Each row has a class, written after it.
[-3 33 -53 -14 -39 21 15 -51 49 -24 -8 -47 -18 5 -43 27 15 65 -32 -8 41 -37 -12 44 47 -21 10 -20 24 16 -49 13 36 18]
q_427
[31 7 31 0 7 5 -16 21 26 -43 -4 30 26 40 47 -8 -7 -9 -51 -1 -16 9 6 9 9 75 -23 -77 10 41 58 9 -8 29]
q_427
[-35 -14 -28 0 -32 19 -3 0 52 -38 18 -2 -12 11 2 10 -16 -23 7 27 3 7 9 63 -3 61 -93 19 11 22 16 38 -6 -34]
q_500
[-13 -42 -23 15 7 46 19 49 0 -27 7 23 -38 25 2 15 39 -73 21 23 -24 -11 -3 26 -26 -26 12 24 -10 5 -21 -21 -6 -1]
q_500
[-11 -3 8 4 -56 37 3 5 -36 2 -3 -4 -28 14 0 22 7 -3 7 22 39 32 14 -3 35 13 -71 32 17 -14 16 25 -12 -16]
q_983
[-34 -42 9 46 33 18 4 54 -2 -32 0 17 1 16 32 20 -34 5 6 43 -42 36 8 -9 18 35 -3 30 -44 12 26 17 9 -6]
q_500
[2 -26 -5 2 -31 5 38 26 -32 -15 -5 2 -14 3 25 -20 -4 -34 2 40 -12 33 3 7 19 38 -52 5 39 -19 59 -1 17 -22]
q_427
[-4 -28 11 54 -6 -44 -23 -34 5 24 16 -23 20 0 50 -20 43 -15 39 3 -24 4 -21 22 14 32 11 12 26 -10 -14 7 37 -17]
q_288
[56 17 -6 -5 0 -2 -47 -16 0 7 1 -17 18 14 27 30 32 10 22 -26 14 7 0 -17 24 40 -9 -36 -3 -9 -52 41 6 0]
q_262
[-26 -49 -11 22 -5 1 32 5 -5 22 -5 -10 0 3 -66 -4 18 -18 -7 22 -19 3 -18 47 -1 14 -10 27 44 19 0 -13 -9 12]
q_289
[-13 -23 -9 -2 67 27 -26 38 21 -19 -15 24 23 13 -11 -20 -36 -11 -37 17 -6 -6 -9 0 31 -7 8 -38 -49 -5 24 -21 15 42]
q_570
[38 -63 26 28 1 5 36 -34 -21 -21 -13 -32 46 11 2 17 -22 -24 35 -1 -13 -7 23 68 2 -17 -16 45 -29 32 -31 -26 45 -33]
q_983
[19 -12 -4 -24 42 55 -2 11 60 -14 15 -13 11 39 8 -2 -6 -55 17 23 -25 -17 19 12 -23 -4 12 -10 -31 17 -16 -3 25 14]
q_650
[12 -17 21 61 21 -4 9 -21 11 17 0 4 26 23 29 -27 -16 13 -8 -23 -57 -9 9 17 -28 42 -31 -7 -10 67 15 -12 -5 1]
q_650
[-15 -9 -20 23 -22 -13 72 -41 13 -43 -15 -12 -2 -19 32 -7 -7 41 -37 26 -2 21 15 -34 41 42 0 -22 -31 2 35 9 40 -5]
q_983
[-1 -19 0 -9 -1 20 -13 32 -2 -1 24 -8 10 2 5 14 -30 -52 37 32 -38 -10 -20 -7 16 -12 -14 3 19 -5 12 25 -22 8]
q_427
[16 -98 6 114 -75 21 63 -28 -44 -4 10 -48 46 22 53 18 -15 -6 25 32 -76 5 10 35 -4 5 -8 43 -34 48 -15 16 35 -20]
q_500
[-6 -14 -18 -32 -56 18 27 1 27 30 4 -41 -8 -42 -23 -20 14 8 -24 16 -16 -11 -48 23 -7 -15 -32 10 9 -8 -10 19 -16 39]
q_427
[-74 -12 23 -15 5 4 -33 -7 32 0 3 -6 33 13 7 21 -35 -8 56 6 7 -17 -39 -50 16 -26 -15 -56 -93 -14 17 62 -9 -1]
q_289
[-13 -44 4 8 -25 28 -13 5 -53 14 5 -16 11 18 9 21 20 -54 27 27 9 3 17 23 -21 -11 -23 41 15 12 0 -8 -10 -22]
q_983
[15 20 31 -53 8 23 -73 50 26 -19 -6 3 11 45 45 28 -32 -22 13 -15 16 12 4 -17 -19 -24 -19 -32 -41 12 0 36 -21 33]
q_262
[33 2 21 40 -14 26 -9 15 -22 -10 -13 -2 47 52 5 12 25 -27 10 -8 -5 15 -11 56 38 18 1 -41 2 27 20 -7 13 -15]
q_427
[-48 -13 34 0 -24 -37 2 -11 30 10 11 -9 9 16 21 -56 2 -5 -26 25 9 -2 0 4 -11 55 -11 0 22 -2 41 -22 33 -4]
q_111
[-3 15 38 13 -3 -35 -16 -19 -9 -1 -4 -19 -17 41 1 14 -20 45 -18 -12 31 -40 -5 -27 15 9 25 -16 -19 21 -74 12 17 -9]
q_262
[18 16 -11 11 -29 -56 34 -12 -14 -55 11 -10 8 1 33 13 9 -21 56 -17 -13 7 25 -8 20 -12 24 7 5 -6 -22 25 53 -29]
q_289
[8 -26 30 57 -27 -13 27 8 44 -1 -11 14 54 18 28 -19 -8 15 -21 -13 -37 -23 42 0 22 75 22 -55 -13 10 22 10 52 -17]
q_111
[-44 1 -11 -35 18 8 -59 14 15 -2 -3 -6 -39 -13 -11 -1 -44 26 -3 52 32 4 -43 -54 29 -6 -44 6 -32 -47 -7 51 -13 10]
q_570
[49 28 11 30 -1 -24 -20 -21 18 -12 18 15 -46 0 16 -30 4 23 -24 4 1 -11 33 -4 43 47 -47 -3 40 -91 5 -31 11 8]
q_288
[-23 -12 -4 -33 3 24 9 0 29 -18 -5 -7 -31 40 -9 -2 -11 -28 -14 0 36 -13 -13 11 10 -28 -14 -17 -1 25 -17 -18 13 35]
q_262
[-55 20 1 24 17 -16 -48 35 -3 24 17 7 -6 -18 1 -32 11 -6 21 -6 -12 -14 -21 13 30 -1 -24 4 -10 -23 25 -16 -7 -1]
q_427
[6 -31 42 -4 -23 17 34 -29 -14 -22 11 -6 -12 -25 -32 -1 -6 28 -71 19 24 2 6 -2 25 27 -39 26 -8 15 -8 -29 -22 33]
q_983
[-16 23 2 16 14 9 6 16 39 4 -14 -12 -13 58 -73 -20 14 -23 -21 21 31 -43 -32 65 19 -7 51 -22 -7 15 -49 -20 26 -44]
q_570
[25 30 -23 11 -12 -44 46 -17 -23 -39 -25 7 7 -6 -29 19 21 14 -5 13 -17 -2 -34 -15 8 0 52 -43 -8 -11 -28 0 -13 -23]
q_570
[59 0 -43 21 -73 45 18 -44 -57 -10 6 -13 12 6 46 23 32 -23 10 -15 -9 31 16 30 25 4 -82 -5 8 -16 -3 28 -5 29]
q_288
[50 19 -20 13 -23 5 35 9 11 -17 -9 19 6 2 -19 3 32 -18 0 -18 -22 18 -10 39 16 24 -8 -28 27 15 -4 1 -18 -2]
q_570
[10 -37 -27 41 -23 -14 -8 -45 -19 -21 7 -36 45 -21 -16 -4 21 -2 -20 5 -15 -7 15 50 -21 19 -7 3 -2 28 1 -12 7 -29]
q_289
[-24 -65 2 7 -49 61 -4 4 5 19 -10 -1 -29 -32 26 8 5 8 0 15 8 27 -9 -13 2 -11 -73 17 0 -27 32 25 -22 3]
q_288
[20 -50 7 19 4 28 -17 -9 -30 -3 20 -4 13 4 11 27 2 -49 -7 27 -22 -33 19 17 -33 28 -4 6 -1 20 -41 13 -27 -41]
q_288
[2 44 -2 28 8 20 0 26 2 -10 -8 0 -34 61 -28 12 0 -31 56 18 -28 -14 7 42 2 -30 -29 29 -45 -18 -45 -4 13 0]
q_650
[-10 -52 -2 35 9 -24 -47 39 -25 -46 -13 3 -22 -18 9 32 12 -29 29 49 -23 14 25 30 -7 20 -17 80 9 8 -30 18 18 -29]
q_983
[-5 35 -3 47 14 -18 5 20 -26 -12 32 -23 4 24 11 30 34 7 28 29 -51 20 -1 33 -15 20 55 58 -41 20 -53 -2 -10 -12]
q_500
[-19 50 24 35 -1 28 39 63 19 0 25 25 -11 33 -23 28 1 3 1 12 -45 48 16 -6 24 31 66 17 41 53 36 -8 -56 -3]
q_111
[-23 15 -2 14 16 22 -5 13 -11 -23 30 -4 -12 10 -12 38 -6 -6 44 15 -9 15 -50 -25 52 -47 14 28 -51 -15 -37 19 -22 30]
q_500
[20 -2 -19 8 50 17 -18 -2 8 -22 0 3 -33 0 42 -6 -8 13 8 6 -15 12 -15 -25 22 -12 -3 -12 5 -8 31 -17 4 18]
q_427
[-3 15 -16 -26 22 -8 32 50 -19 -44 8 -1 52 -32 -16 20 11 -3 -12 27 9 62 18 3 70 69 50 16 -16 16 -18 43 50 -38]
q_570
[-48 6 6 14 2 16 -57 27 -25 -15 8 17 -27 8 -12 7 -43 -29 -7 -1 17 -37 -16 -28 12 -22 -50 -22 -59 12 -17 17 -50 -16]
q_262
[-52 -39 35 1 28 39 -46 37 -11 -1 -13 38 24 19 5 -2 -16 -32 34 -13 23 15 -13 -30 33 -23 -56 -15 -29 0 45 1 9 10]
q_650
[53 -96 23 59 5 51 2 -14 -13 3 -10 -12 6 -1 10 16 -19 -6 3 23 -45 -9 37 46 -28 -13 -25 35 -4 -14 1 -49 -7 -19]
q_288
[38 -19 -7 57 43 -34 -12 -21 -28 29 5 -1 89 -23 -16 7 10 17 13 -65 -44 -24 -4 -15 5 -15 79 -43 18 22 3 -22 -19 -24]
q_289
[-43 14 -18 58 -21 -22 -5 53 28 14 7 1 2 51 27 7 -3 -24 31 13 -72 5 -21 49 -31 19 4 20 16 50 8 43 -24 2]
q_500
[-32 -72 -14 28 45 18 -54 45 17 37 -16 -22 15 20 -4 8 -58 -17 25 56 -39 -2 -1 13 24 41 -52 19 -41 -16 -14 46 26 18]
q_262
[42 73 -30 -4 -27 28 12 24 10 -3 -8 -15 -3 6 8 11 21 33 18 -25 15 66 1 20 44 -11 7 7 8 -4 8 25 6 -21]
q_570
[25 -42 -23 -41 -13 44 -36 69 15 -16 -22 5 -36 -1 1 6 20 -74 10 4 24 36 -15 34 -7 1 -65 22 30 12 -14 41 0 -8]
q_262
[55 -10 -1 -9 24 25 17 2 -3 -63 -31 34 -25 0 8 35 18 13 -12 -16 -11 -6 -18 -11 23 -12 -8 -49 -31 2 -24 -6 -2 47]
q_427
[-10 11 22 61 16 16 -19 23 -2 -22 -7 -6 3 11 17 15 -35 26 34 37 -48 18 0 -49 21 -14 10 5 -93 -17 6 24 3 -20]
q_650
[13 11 -24 -3 -5 -32 45 -8 -2 -28 -6 -10 -24 19 -26 22 -27 -2 0 27 -25 -16 14 13 19 24 -23 4 -2 -17 -52 1 13 33]
q_262
[-13 25 -30 10 -11 4 15 -18 -39 -20 -4 13 45 21 -24 30 -33 -27 25 24 -32 14 -12 -11 18 37 -73 -39 -16 4 28 44 -40 -4]
q_650
[-21 88 -5 12 18 -34 25 40 -48 -12 5 27 8 14 6 14 -42 1 8 29 -33 51 12 -7 26 70 -27 -4 -20 -29 48 37 -50 -60]
q_288
[-56 40 -15 31 2 -28 -6 -57 12 -17 20 -10 -32 22 12 -7 27 35 -5 0 28 -38 2 -11 25 47 17 -10 -25 29 -48 8 37 -28]
q_111
[16 18 -15 40 -13 -39 -35 10 26 -51 -2 13 -14 39 16 -11 29 -65 -11 8 -33 -19 0 55 -29 55 -19 -42 8 41 -10 -2 -16 -12]
q_262
[1 9 -1 -13 29 -36 -12 -56 -28 -42 3 -29 -19 9 23 -1 -14 32 -5 16 29 25 -10 -16 -16 16 -15 21 -20 21 -8 10 11 -29]
q_289
[15 -33 -12 1 3 22 -42 -30 -79 -9 26 -5 -13 4 25 7 11 -21 7 6 47 15 9 -49 37 23 -58 11 17 -15 -7 30 10 -15]
q_289
[-10 23 -44 20 -41 5 60 1 -14 0 1 15 1 4 16 -6 -7 -23 -16 12 -24 0 18 2 35 63 -51 -37 0 -24 19 47 1 -21]
q_288
[38 4 -21 -19 -44 21 7 -13 -52 -3 1 -13 40 -14 17 18 -13 -25 44 -3 1 10 7 -5 10 -20 -58 -13 -39 -45 -2 27 -7 -27]
q_570
[17 -6 -20 -12 -36 -5 31 -44 -31 -33 -10 -12 -16 -7 16 10 -2 29 -5 3 15 16 11 -29 -10 -2 -47 21 33 8 -6 10 18 -3]
q_650
[70 -27 8 31 -13 -29 -22 -2 -9 -14 13 -17 51 -18 30 -8 -66 -28 -1 -8 -79 -21 27 14 -41 -3 -38 -7 -7 2 13 -17 -41 8]
q_262
[-3 30 -2 61 36 -42 26 9 -45 23 15 -2 49 16 -23 -41 5 -29 8 -2 -48 7 0 26 15 30 28 -13 -25 -11 34 -40 -6 -33]
q_289
